Below are the code and all the weights of a small trained network. Each question names an input and a class and asks about switching units off, where a switched-off unit gives its printed mean instead of its output.

import numpy as np


def w(rows, s, z=0):
    codes = np.array(rows[::2]) - 128.0
    scale = np.full(codes.shape[1], s)
    scale[-1] = z or s
    return codes * scale


def f(y):
    return np.maximum(y, 0)


def log_softmax(a):
    a = a - a.max(-1, keepdims=True)
    return a - np.log(np.exp(a).sum(-1, keepdims=True))


def net(x, mask):
    res = np.array(x, float).reshape(1, 6) / 4 @ E
    y = f(res @ A[0][:, :-1].T + A[0][:, -1])
    res = res + np.where(mask, y, B[0][:, -1]) @ B[0][:, :-1]
    return log_softmax(res[-1] @ U[:, :-1].T + U[:, -1])


A, B = {}, {}
E = w([
[183,169,206,88,111,126,203,189,12,150],'x0',
[142,101,130,133,121,127,119,133,119,117],'x1',
[133,108,143,131,128,133,130,118,133,142],'x2',
[252,149,115,134,122,6,169,52,167,144],'x3',
[137,123,151,130,149,132,136,133,156,120],'x4',
[131,24,24,80,208,148,220,176,137,168],'x5',
],0.016)
A[0] = w([
[108,105,58,185,133,151,78,73,201,102,253],'neuron 1',
[104,146,180,139,109,162,88,116,124,80,185],'neuron 2',
[127,112,82,120,146,123,135,135,148,125,78],'neuron 3',
[149,123,80,121,120,109,198,101,134,130,64],'neuron 4',
[97,105,114,136,135,154,120,145,136,127,115],'neuron 5',
[126,171,189,174,78,124,80,110,130,110,228],'neuron 6',
[146,173,170,172,96,55,100,67,131,100,136],'neuron 7',
[164,153,167,113,116,148,190,151,60,131,139],'neuron 8',
[136,147,195,137,90,130,137,160,107,119,145],'neuron 9',
[120,107,118,91,155,168,174,175,103,130,184],'neuron 10',
[147,123,164,185,124,157,76,102,125,128,160],'neuron 11',
[230,149,94,148,139,2,161,63,145,147,133],'neuron 12',
[135,138,171,133,116,132,139,84,104,136,107],'neuron 13',
],0.013,0.012)
B[0] = w([
[26,123,84,161,131,134,139,44,177,132,245],'neuron 1',
[68,194,165,169,147,137,101,123,101,163,202],'neuron 2',
[99,89,104,110,114,113,154,114,154,164,156],'neuron 3',
[137,94,121,110,170,95,145,114,132,104,167],'neuron 4',
[101,116,99,89,130,145,115,126,135,87,165],'neuron 5',
[104,232,156,168,135,91,55,124,122,143,229],'neuron 6',
[171,178,165,111,49,136,76,93,201,109,215],'neuron 7',
[206,133,151,58,113,142,135,216,134,99,204],'neuron 8',
[147,160,167,132,120,141,89,183,88,119,183],'neuron 9',
[161,105,105,178,158,177,149,182,117,138,209],'neuron 10',
[113,174,143,114,106,128,89,106,128,103,179],'neuron 11',
[214,107,137,72,102,11,197,87,183,155,254],'neuron 12',
[162,133,163,100,132,154,108,116,107,100,156],'neuron 13',
],0.012,0.03)
U = w([
[19,177,137,171,154,164,31,83,105,139,252],'0',
[135,168,150,118,81,53,94,2,183,144,89],'1',
[127,204,229,124,142,166,85,205,3,132,162],'2',
[215,181,222,35,70,82,109,144,130,131,116],'3',
[30,41,34,123,181,245,147,133,140,146,214],'4',
[112,40,63,88,167,36,228,43,154,165,73],'5',
[156,76,94,113,177,233,172,245,44,131,119],'6',
[209,71,134,25,168,51,242,183,98,147,15],'7',
],0.0088,0.0039)

Each question gives the input, the list of numbers given to net, and the class t.
The units are the neurons (one row each of A and B). Each row of codes is followed by its name. A weight is (code - 128) times the scale printed after its matrix; where a second scale follows, it is the last column's (A, B and U).
mask holds one flag per neuron, in row order. A switched-off neuron (its flag False) gives its mean, the last column of its row in B, instead of its output. The means were averaged over made-up inputs and are rounded, as every weight is.
A unit's drop is (log p(t) with every unit on - log p(t) with that unit switched off) / (log p(t) with every unit on - log p(t) with every unit switched off).
The circuit of an input: a set's keep is (log p(t) with only the set's units on - log p(t) with every unit switched off) / (log p(t) with every unit on - log p(t) with every unit switched off). Starting from the 12 units with the biggest drops (on a tie, the unit counted first), units are removed one at a time, each time the one whose removal leaves the highest keep (on an exact tie, the one counted first), for as long as the keep stays at least 0.8.
units of the circuit, in order: the units of the circuit, biggest drop first
unit that matters most: the unit with the biggest drop
top k neurons: the k neurons with the biggest drops, biggest first
drop when u is switched off: that unit's drop, to one decimal
input [1,-2,7,-4,7,8], class 6: unit that matters most : neuron 1
input [1,-2,-6,-4,6,0], class 2: units of the circuit, in order : neuron 1; neuron 12
input [-3,4,-2,0,6,-8], class 0: top 2 neurons : neuron 12; neuron 2
input [1,2,-2,-7,5,-4], class 2: top 2 neurons : neuron 1; neuron 9
input [-7,6,3,-8,0,1], class 4: top 2 neurons : neuron 6; neuron 7
input [-6,3,-1,0,-8,-8], class 0: top 2 neurons : neuron 12; neuron 2
input [1,-8,6,-1,5,5], class 6: top 2 neurons : neuron 12; neuron 1
input [-7,5,-1,8,-2,1], class 5: top 2 neurons : neuron 12; neuron 6
input [2,-7,4,-6,-1,-3], class 2: drop when neuron 1 is switched off : 0.2
input [-8,-4,1,0,1,5], class 4: drop when neuron 12 is switched off : 0.8
input [-3,1,-4,-3,1,3], class 4: drop when neuron 12 is switched off : 0.3
input [0,-5,-5,-3,-6,-2], class 0: top 2 neurons : neuron 12; neuron 8
